Below are the code and all the weights of a small trained network. Each question names an input and a class and asks about switching units off, where a switched-off unit gives its printed mean instead of its output.

import numpy as np


def w(rows, s, z=0):
    codes = np.array(rows[::2]) - 128.0
    scale = np.full(codes.shape[1], s)
    scale[-1] = z or s
    return codes * scale


def norm(h):
    return h / np.sqrt((h * h).mean(-1, keepdims=True) + 1e-5)


def f(y):
    return np.maximum(y, 0)


def log_softmax(a):
    a = a - a.max(-1, keepdims=True)
    return a - np.log(np.exp(a).sum(-1, keepdims=True))


def net(x, mask):
    res = np.array(x, float).reshape(1, 2) / 4 @ E
    u = 0
    for l in range(2):
        y = f(norm(res) @ A[l][:, :-1].T + A[l][:, -1])
        res = res + np.where(mask[u : u + 7], y, B[l][:, -1]) @ B[l][:, :-1]
        u += 7
    return log_softmax(norm(res)[-1] @ U[:, :-1].T + U[:, -1])


A, B = {}, {}
E = w([
[248,130,63,42,216,154,178,239,127],'x0',
[79,162,2,87,203,200,158,40,240],'x1',
],0.0073)
A[0] = w([
[48,120,119,139,187,34,90,95,91,115],'L0N1',
[72,106,185,134,69,114,171,41,66,172],'L0N2',
[102,67,94,73,164,209,199,52,156,205],'L0N3',
[211,61,134,166,51,136,51,93,146,162],'L0N4',
[221,92,223,32,253,128,61,125,130,117],'L0N5',
[160,135,109,174,99,82,102,129,39,4],'L0N6',
[180,101,161,215,129,185,109,152,57,190],'L0N7',
],0.0049,0.004)
B[0] = w([
[136,208,193,91,122,138,138,111,139,172],'L0N1',
[229,195,86,125,193,109,132,153,221,239],'L0N2',
[129,110,230,112,108,94,204,150,90,253],'L0N3',
[76,127,66,72,134,83,176,102,112,189],'L0N4',
[130,254,145,134,91,78,110,48,196,213],'L0N5',
[158,124,152,83,148,125,126,116,88,153],'L0N6',
[125,70,147,134,129,211,229,84,133,217],'L0N7',
],0.0059,0.0055)
A[1] = w([
[48,101,45,96,187,165,117,101,118,111],'L1N1',
[157,129,141,203,103,92,101,182,56,130],'L1N2',
[78,77,80,135,152,176,126,138,153,86],'L1N3',
[48,166,28,124,149,168,150,127,122,132],'L1N4',
[98,166,79,121,172,166,140,102,176,127],'L1N5',
[66,148,135,245,135,112,69,91,129,29],'L1N6',
[204,114,2,86,201,129,115,234,77,11],'L1N7',
],0.0091,0.0011)
B[1] = w([
[124,66,158,60,99,131,76,144,66,175],'L1N1',
[63,34,84,39,169,184,77,138,131,205],'L1N2',
[233,80,255,120,137,101,138,92,99,147],'L1N3',
[100,84,143,166,57,128,62,220,98,191],'L1N4',
[164,76,149,102,136,107,135,169,43,252],'L1N5',
[140,221,61,178,120,192,115,129,214,208],'L1N6',
[47,194,117,236,81,132,80,21,200,255],'L1N7',
],0.0083,0.0061)
U = w([
[112,195,114,190,95,174,101,81,211,219],'0',
[104,7,158,73,93,177,96,133,67,188],'1',
[194,170,155,90,174,99,244,132,128,188],'2',
[122,104,83,184,148,104,127,182,120,3],'3',
[154,93,63,181,159,124,136,145,107,13],'4',
[135,99,80,168,174,89,125,151,111,11],'5',
[127,97,95,164,187,100,121,132,107,21],'6',
],0.016,0.0038)

Each question gives the input, the list of numbers given to net, and the class t.
The units are the neurons (one row each of A and B). Each row of codes is followed by its name. A weight is (code - 128) times the scale printed after its matrix; where a second scale follows, it is the last column's (A, B and U).
mask holds one flag per neuron, layer by layer. A switched-off neuron (its flag False) gives its mean, the last column of its row in B, instead of its output. The means were averaged over made-up inputs and are rounded, as every weight is.
A unit's drop is (log p(t) with every unit on - log p(t) with that unit switched off) / (log p(t) with every unit on - log p(t) with every unit switched off).
The circuit of an input: a set's keep is (log p(t) with only the set's units on - log p(t) with every unit switched off) / (log p(t) with every unit on - log p(t) with every unit switched off). Starting from the 12 units with the biggest drops (on a tie, the unit counted first), units are removed one at a time, each time the one whose removal leaves the highest keep (on an exact tie, the one counted first), for as long as the keep stays at least 0.8.
units of the circuit, in order: the units of the circuit, biggest drop first
unit that matters most: the unit with the biggest drop
k most important neurons: the k neurons with the biggest drops, biggest first
top k neurons in layer l: the k neurons of layer l with the biggest drops, biggest first
drop when u is switched off: that unit's drop, to one decimal
input [3,3], class 2: top 3 neurons in layer 0 : (L0N3 L0N2 L0N5)
input [-2,-2], class 2: unit that matters most : L1N7
input [6,6], class 0: 4 most important neurons : (L1N7 L0N7 L1N2 L0N4)
input [-3,2], class 2: top 2 neurons in layer 1 : (L1N7 L1N5)
input [-7,8], class 1: units of the circuit, in order : (L1N1 L1N5)
input [7,-7], class 0: 3 most important neurons : (L1N7 L0N3 L1N5)
input [1,0], class 2: top 2 neurons in layer 1 : (L1N7 L1N6)
input [4,5], class 1: 3 most important neurons : (L0N2 L1N5 L1N1)
input [2,0], class 2: 2 most important neurons : (L0N5 L1N7)
input [1,-3], class 2: top 2 neurons in layer 1 : (L1N7 L1N4)
input [0,0], class 2: 3 most important neurons : (L1N7 L0N2 L1N2)
input [7,-6], class 0: 2 most important neurons : (L1N7 L0N3)
input [-3,3], class 2: 2 most important neurons : (L0N3 L1N7)
input [-2,4], class 1: unit that matters most : L0N5
input [-1,2], class 2: 2 most important neurons : (L0N3 L1N7)
input [-3,-3], class 2: top 3 neurons in layer 0 : (L0N2 L0N4 L0N7)
input [2,1], class 2: drop when L1N7 is switched off : 0.7
input [7,2], class 0: drop when L1N7 is switched off : 1.6
input [0,4], class 1: drop when L0N2 is switched off : 0.1
input [2,2], class 2: unit that matters most : L0N3
